Each row has a name. After each piece below comes the name of the row it's from, unless a question asks for something else. Each question is about the rows just above it.

[0.66,1.94,0.89,1.68,0.16,0.72,-0.04,-1.57,0.38,0.67,-0.55,-1.22,-3.31,-0.29,-0.69] = J452
[-0.80,1.11,-0.01,-0.80,1.15,-2.76,-0.01,1.61,-0.11,1.05,-1.36,1.70,2.89,-2.81,1.51] = J652
[-0.70,-1.60,3.17,-0.80,0.25,0.72,-0.04,-0.03,0.46,0.12,4.54,-0.49,-4.39,1.92,-1.81] = J664
[0.02,1.59,0.96,1.03,-0.82,1.82,0.67,2.36,1.20,-1.17,2.17,-1.34,0.48,-0.35,-0.35] = J485
[-0.61,-1.01,-0.18,1.37,0.18,-3.59,-0.05,-1.38,0.35,-0.86,2.72,0.50,2.14,1.40,-1.38] = J919
[-1.03,-1.48,-0.76,-1.79,-0.12,-2.21,-0.36,-2.32,0.51,-0.47,-0.41,3.01,1.56,-1.57,-0.79] = J512
[-0.60,-0.13,0.26,0.36,0.05,1.11,-0.83,-2.35,-1.99,-0.29,-1.37,3.85,-0.46,-0.22,1.06] = J683
[0.75,0.79,-0.63,0.73,0.05,-4.25,-1.06,-0.14,-0.48,0.31,-0.79,0.26,-2.51,-2.55,0.14] = J982
find: [-0.70,-1.60,3.17,-0.80,0.25,0.72,-0.04,-0.03,0.46,0.12,4.54,-0.49,-4.39,1.92,-1.81] -> J664
How many times does J652 hold [-0.80]? -> 2

[-8.68,-0.67,-8.18,-1.22] : J419
[-0.37,-4.63,0.19,-1.84] : J537
[-0.07,0.11,-0.03,-0.27] : J376
How many entries does [-0.07,0.11,-0.03] have? -> 3
How many entries does [-8.68] have? -> 1

[-0.76,0.48,-0.62,2.47,1.39,0.85,-0.44,-1.28,2.50,1.21,1.18,1.24,2.08,-1.72,1.76,-1.85,-0.05,1.74,1.08]  J187
[0.55,1.33,-0.60,1.82,-2.30,-1.57,0.42,1.92,1.18,-1.75,-1.81,-3.51,1.70,1.04,0.68,1.67,-2.44,1.03,-3.42]  J730
[-1.13,4.29,4.29,-2.46,-1.96,-0.08,1.84,4.29,0.15,-1.96,-3.28,1.43,1.84,1.83,1.90,4.29,2.29,-0.87,-1.96]  J955
[-1.41,0.19,-0.37,-0.92,0.63,-1.13,-1.41,1.11,-1.41,0.37,0.43,-3.97,-3.02,0.57,-0.86,1.56,-0.94,-3.02,-0.78]  J832
[-2.29,-0.32,1.71,2.59,-2.98,-1.85,0.27,-1.81,2.22,-1.42,-3.91,1.20,1.28,3.52,1.23,3.65,-2.17,-1.51,-2.42]  J785
[0.99,-3.40,-1.97,1.07,0.45,0.90,-0.45,0.66,-3.58,3.46,-0.05,-1.72,1.74,1.24,1.08,1.18,2.08,1.76,-1.85]  J947
[-0.01,1.12,0.04,0.79,-2.23,-2.25,1.17,0.22,0.39,2.55,-2.39,0.36,2.84,-0.02,-1.95,1.93,3.01,-0.55,-1.54]  J587
[3.83,0.70,2.88,2.77,1.70,-1.47,-3.08,7.40,-4.34,-1.91,-3.86,0.43,2.29,0.30,-2.89,2.62,-2.82,-3.76,-2.38]  J813
[0.00,-3.51,-1.39,-0.81,1.81,-1.86,0.31,-3.23,-2.53,1.64,-1.14,2.17,1.47,4.56,4.70,-3.10,1.41,0.83,-2.48]  J320
[-1.73,6.24,3.47,0.82,4.28,-3.13,-1.70,-0.38,-6.49,3.72,0.87,1.45,-0.37,3.46,0.14,-0.65,2.26,-2.62,0.13]  J438
[-0.30,-2.80,-1.08,-0.64,-0.20,2.64,-0.04,-1.84,-3.58,0.09,3.62,2.17,0.52,0.12,0.01,-1.06,2.47,1.53,-0.91]  J918
Times [4.29] occurs in J955: -> 4
Number of entries in [-1.13,4.29,4.29,-2.46,-1.96,-0.08,1.84,4.29,0.15,-1.96]: -> 10
Count of [-1.41] in J832: -> 3
Count the entries of [-0.30,-2.80,-1.08,-0.64,-0.20,2.64,-0.04,-1.84]: -> 8
find: [1.18,1.24,2.08,-1.72,1.76,-1.85,-0.05,1.74,1.08] -> J187

[0.64,0.88,-1.05,0.12,0.88] : J444
[0.15,0.45,-0.31,-0.21,0.03] : J259
[-0.31,-0.39,1.02,-0.58,-1.20] : J278
[-0.01,-0.46,0.69,0.98,-0.56] : J104
[0.95,0.97,-1.04,2.42,-1.04] : J525
Times [-1.05] occurs in J444: -> 1
find: [-0.31,-0.39,1.02] -> J278
How many entries does [0.64,0.88,-1.05,0.12,0.88] have? -> 5

